Below are the code and all the weights of a small trained network. Each question names an input and a target symbol and asks about switching units off, where a switched-off unit gives its printed mean instead of its output.

import numpy as np


def w(rows, s, z=0):
    codes = np.array(rows[::2]) - 128.0
    scale = np.full(codes.shape[1], s)
    scale[-1] = z or s
    return codes * scale


def norm(h):
    return h / np.sqrt((h * h).mean(-1, keepdims=True) + 1e-5)


def f(y):
    return np.maximum(y, 0)


def softmax(a):
    e = np.exp(a - a.max(-1, keepdims=True))
    return e / e.sum(-1, keepdims=True)


def log_softmax(a):
    a = a - a.max(-1, keepdims=True)
    return a - np.log(np.exp(a).sum(-1, keepdims=True))


def net(x, mask):
    ids = ['βγδεηθλπστφψω'.index(c) for c in x.split()]
    T = len(ids)
    res = E[ids] + P[:T]
    u = 0
    for l in range(3):
        r = norm(res)
        for j in range(3):
            rows = slice(2 * j, 2 * j + 2)
            q, k, v = (r @ M[l][rows].T for M in (Q, K, V))
            z = softmax(np.where(np.tri(T) > 0, q @ k.T / 2**0.5, -1e9)) @ v
            o = O[l][rows]
            res = res + np.where(mask[u + j], z, o[:, -1]) @ o[:, :-1]
        u += 3
        y = f(norm(res) @ A[l][:, :-1].T + A[l][:, -1])
        res = res + np.where(mask[u : u + 8], y, B[l][:, -1]) @ B[l][:, :-1]
        u += 8
    return log_softmax(norm(res)[-1] @ U[:, :-1].T + U[:, -1])


Q, K, V, O, A, B = {}, {}, {}, {}, {}, {}
E = w([
[135,119,33,106,129,136],'β',
[110,186,118,157,142,145],'γ',
[133,164,187,250,137,130],'δ',
[133,87,117,171,209,143],'ε',
[77,127,254,187,145,197],'η',
[123,161,78,198,96,145],'θ',
[221,59,159,131,15,84],'λ',
[114,94,139,208,111,180],'π',
[66,134,124,140,66,167],'σ',
[194,84,73,140,170,148],'τ',
[18,139,137,27,169,43],'φ',
[151,245,137,67,38,31],'ψ',
[119,52,65,93,141,151],'ω',
],0.0023)
P = w([
[118,143,74,173,127,109],'0',
[155,144,151,71,133,254],'1',
[74,77,151,182,115,82],'2',
[160,130,167,67,137,212],'3',
[71,79,172,172,119,85],'4',
[171,139,161,54,124,204],'5',
],0.0029)
Q[0] = w([
[179,176,141,39,121,127],'L0H0',
[35,82,139,219,126,94],'L0H0',
[191,171,85,79,129,245],'L0H1',
[230,253,99,48,134,119],'L0H1',
[153,135,24,147,155,145],'L0H2',
[95,113,191,135,122,102],'L0H2',
],0.0071)
K[0] = w([
[213,132,89,198,45,171],'L0H0',
[45,109,148,70,198,40],'L0H0',
[128,209,11,196,171,225],'L0H1',
[75,110,13,253,185,227],'L0H1',
[162,117,166,59,147,208],'L0H2',
[82,72,138,191,113,58],'L0H2',
],0.0046)
V[0] = w([
[151,101,116,212,112,125],'L0H0',
[135,104,116,138,86,155],'L0H0',
[137,253,102,94,124,88],'L0H1',
[30,127,135,119,224,142],'L0H1',
[126,113,100,156,107,55],'L0H2',
[114,138,147,109,107,202],'L0H2',
],0.0033)
O[0] = w([
[230,189,110,141,107,180,178],'L0H0',
[142,161,115,90,127,152,162],'L0H0',
[153,238,131,77,189,21,20],'L0H1',
[4,141,90,120,254,197,248],'L0H1',
[140,130,18,138,127,136,170],'L0H2',
[75,150,208,101,111,100,129],'L0H2',
],0.0026,0.0012)
A[0] = w([
[167,145,105,148,154,43,39],'L0N0',
[156,105,153,154,99,3,73],'L0N1',
[133,102,133,124,125,62,128],'L0N2',
[87,137,74,143,67,138,8],'L0N3',
[106,191,118,182,117,67,52],'L0N4',
[165,196,161,96,54,160,121],'L0N5',
[119,132,144,152,136,82,162],'L0N6',
[132,130,118,175,74,120,22],'L0N7',
],0.0044,0.0015)
B[0] = w([
[165,236,153,108,146,108,145],'L0N0',
[212,98,223,51,102,103,164],'L0N1',
[143,136,195,110,95,107,164],'L0N2',
[79,161,129,60,49,157,151],'L0N3',
[135,251,170,89,149,102,160],'L0N4',
[77,60,103,84,223,125,248],'L0N5',
[161,143,162,127,124,102,179],'L0N6',
[116,116,131,165,59,124,160],'L0N7',
],0.0035,0.0018)
Q[1] = w([
[108,171,148,25,255,179],'L1H0',
[123,196,213,60,184,136],'L1H0',
[132,126,127,125,130,134],'L1H1',
[124,125,132,130,126,124],'L1H1',
[149,161,125,139,105,92],'L1H2',
[125,140,116,163,98,82],'L1H2',
],0.0054)
K[1] = w([
[136,193,72,129,140,149],'L1H0',
[112,254,61,128,140,100],'L1H0',
[133,130,124,138,132,128],'L1H1',
[129,128,136,122,122,131],'L1H1',
[101,143,166,97,176,117],'L1H2',
[123,154,155,111,151,141],'L1H2',
],0.006)
V[1] = w([
[164,105,167,101,137,252],'L1H0',
[117,126,159,134,126,91],'L1H0',
[129,128,128,127,128,129],'L1H1',
[128,128,128,128,128,128],'L1H1',
[156,134,120,132,133,163],'L1H2',
[115,125,139,119,120,101],'L1H2',
],0.0026)
O[1] = w([
[148,252,209,81,154,71,253],'L1H0',
[91,141,97,144,127,171,59],'L1H0',
[128,128,128,128,128,127,129],'L1H1',
[128,128,128,128,128,128,128],'L1H1',
[154,149,156,104,134,88,165],'L1H2',
[99,120,102,144,121,153,84],'L1H2',
],0.0021,0.00066)
A[1] = w([
[48,106,136,154,178,2,20],'L1N0',
[72,142,131,12,199,119,74],'L1N1',
[203,74,131,28,111,149,71],'L1N2',
[72,152,174,198,152,70,128],'L1N3',
[184,93,44,157,99,127,62],'L1N4',
[118,54,152,102,123,214,67],'L1N5',
[77,153,106,129,85,121,5],'L1N6',
[124,102,143,46,89,136,73],'L1N7',
],0.0034,0.0021)
B[1] = w([
[2,91,181,135,114,42,196],'L1N0',
[214,91,177,222,51,169,254],'L1N1',
[14,196,174,203,163,167,199],'L1N2',
[96,106,217,129,186,60,195],'L1N3',
[136,66,172,45,140,164,145],'L1N4',
[158,197,134,72,112,25,230],'L1N5',
[87,178,191,105,86,134,130],'L1N6',
[154,155,133,198,228,151,173],'L1N7',
],0.0028)
Q[2] = w([
[157,178,147,15,255,246],'L2H0',
[182,180,142,90,98,113],'L2H0',
[132,171,171,94,211,195],'L2H1',
[136,173,168,86,199,198],'L2H1',
[172,150,137,60,133,215],'L2H2',
[124,170,103,156,168,118],'L2H2',
],0.0089)
K[2] = w([
[145,191,2,146,138,120],'L2H0',
[180,155,126,127,119,190],'L2H0',
[80,220,83,140,187,133],'L2H1',
[95,211,90,141,188,136],'L2H1',
[188,166,25,120,132,132],'L2H2',
[97,138,131,127,189,142],'L2H2',
],0.0083)
V[2] = w([
[216,184,162,207,116,105],'L2H0',
[136,124,150,250,94,253],'L2H0',
[134,129,39,166,121,143],'L2H1',
[124,95,130,96,187,167],'L2H1',
[117,171,59,174,108,127],'L2H2',
[205,111,32,101,139,82],'L2H2',
],0.0035)
O[2] = w([
[39,78,69,248,130,226,141],'L2H0',
[64,130,210,130,254,254,232],'L2H0',
[53,155,16,68,154,106,43],'L2H1',
[184,204,157,143,118,75,169],'L2H1',
[129,65,162,154,206,53,111],'L2H2',
[117,160,157,226,99,26,3],'L2H2',
],0.0028,0.0016)
A[2] = w([
[209,125,108,134,146,189,162],'L2N0',
[150,126,118,96,36,121,252],'L2N1',
[142,125,77,118,156,175,116],'L2N2',
[86,136,42,134,78,115,41],'L2N3',
[109,119,215,99,144,174,170],'L2N4',
[82,89,99,162,146,152,184],'L2N5',
[48,117,136,150,113,16,59],'L2N6',
[220,103,50,3,93,131,42],'L2N7',
],0.0052,0.0027)
B[2] = w([
[74,118,118,110,62,85,173],'L2N0',
[158,93,184,121,157,166,176],'L2N1',
[120,93,160,131,85,94,145],'L2N2',
[134,156,157,99,68,201,132],'L2N3',
[134,149,61,133,114,99,253],'L2N4',
[190,132,132,116,131,86,177],'L2N5',
[1,78,201,100,124,107,179],'L2N6',
[210,92,69,100,222,186,160],'L2N7',
],0.0058)
U = w([
[151,74,69,183,233,32,42],'β',
[64,32,54,205,115,205,108],'γ',
[190,45,214,169,44,161,88],'δ',
[95,254,73,100,207,92,118],'ε',
[90,171,209,144,237,231,3],'η',
[172,91,65,154,52,53,152],'θ',
[25,68,200,92,143,67,221],'λ',
[211,60,105,41,206,170,179],'π',
[111,149,37,25,75,93,92],'σ',
[112,205,101,165,34,157,221],'τ',
[153,164,156,253,163,101,175],'φ',
[95,163,139,45,52,214,68],'ψ',
[216,210,219,77,109,60,145],'ω',
],0.0072,0.0015)

Each question gives the input, a string of symbols that net reads in full, and the target symbol t.
The units are the heads (2 rows each of Q, K, V and O) and the neurons (one row each of A and B). Each row of codes is followed by its name. A weight is (code - 128) times the scale printed after its matrix; where a second scale follows, it is the last column's (O, A, B and U).
mask holds one flag per unit, layer by layer, with each layer's heads first. A switched-off unit (its flag False) gives its mean, the last column of its rows in O or B, instead of its output. The means were averaged over made-up inputs and are rounded, as every weight is.
A unit's drop is (log p(t) with every unit on - log p(t) with that unit switched off) / (log p(t) with every unit on - log p(t) with every unit switched off).
The circuit of an input: a set's keep is (log p(t) with only the set's units on - log p(t) with every unit switched off) / (log p(t) with every unit on - log p(t) with every unit switched off). Starting from the 12 units with the biggest drops (on a tie, the unit counted first), units are removed one at a time, each time the one whose removal leaves the highest keep (on an exact tie, the one counted first), for as long as the keep stays at least 0.8.
circuit, biggest first: the units of the circuit, biggest drop first
unit that matters most: the unit with the biggest drop
k most important neurons: the k neurons with the biggest drops, biggest first
k most important neurons of layer l: the k neurons of layer l with the biggest drops, biggest first
heads that matter: for each layer, one digit per head in row order, 1 if its drop is at least 0.15 and else 0, layers parted by /
input φ ψ ε, target ω: circuit, biggest first : (L0H1; L0N1)
input φ θ δ δ ω λ, target π: heads that matter : 011 / 000 / 100
input ω τ ω τ σ, target ψ: heads that matter : 000 / 000 / 001
input λ ε η, target δ: circuit, biggest first : (L0H1; L2N6; L2H2)
input π δ δ θ ε β, target η: circuit, biggest first : (L2H0; L1N2)
input ω φ φ φ η ω, target ω: unit that matters most : L2H0
input ψ π π τ, target δ: 4 most important neurons : (L1N2; L2N1; L2N4; L2N6)
input φ φ τ σ π θ, target π: circuit, biggest first : (L2H0; L0N5; L2N7)
input ω ω φ φ φ π, target ω: heads that matter : 000 / 000 / 101
input θ φ π σ φ ψ, target β: 3 most important neurons : (L0N5; L1N1; L1N2)
input β θ δ η ω σ, target λ: heads that matter : 010 / 000 / 101
input φ θ ω π, target π: heads that matter : 001 / 000 / 100
input δ γ φ φ π σ, target γ: heads that matter : 000 / 000 / 100
input η γ θ, target τ: most important neuron : (L2N4)
input θ ω λ φ, target β: 3 most important neurons : (L2N5; L1N1; L2N6)
input ω ψ δ γ, target ω: 2 most important neurons : (L1N4; L1N1)
input θ θ τ π τ, target θ: 2 most important neurons : (L2N6; L1N1)
input ε ε β, target σ: 2 most important neurons : (L0N3; L0N5)
input γ σ φ η π φ, target θ: heads that matter : 010 / 000 / 100
input π π ω, target π: unit that matters most : L1N1
input ψ φ φ φ φ ω, target δ: heads that matter : 010 / 000 / 100
input π ψ ε θ θ φ, target η: heads that matter : 100 / 000 / 100
input π φ λ π π, target δ: 2 most important neurons : (L0N1; L0N5)
input θ η φ φ π η, target β: heads that matter : 010 / 000 / 001
input γ ε φ δ σ θ, target θ: 2 most important neurons of layer 0 : (L0N4; L0N5)
input ε τ φ ω, target ε: 2 most important neurons of layer 2 : (L2N4; L2N6)
input η ε π λ η, target δ: most important neuron : (L2N6)
input ω δ θ, target τ: 2 most important neurons : (L0N3; L2N6)
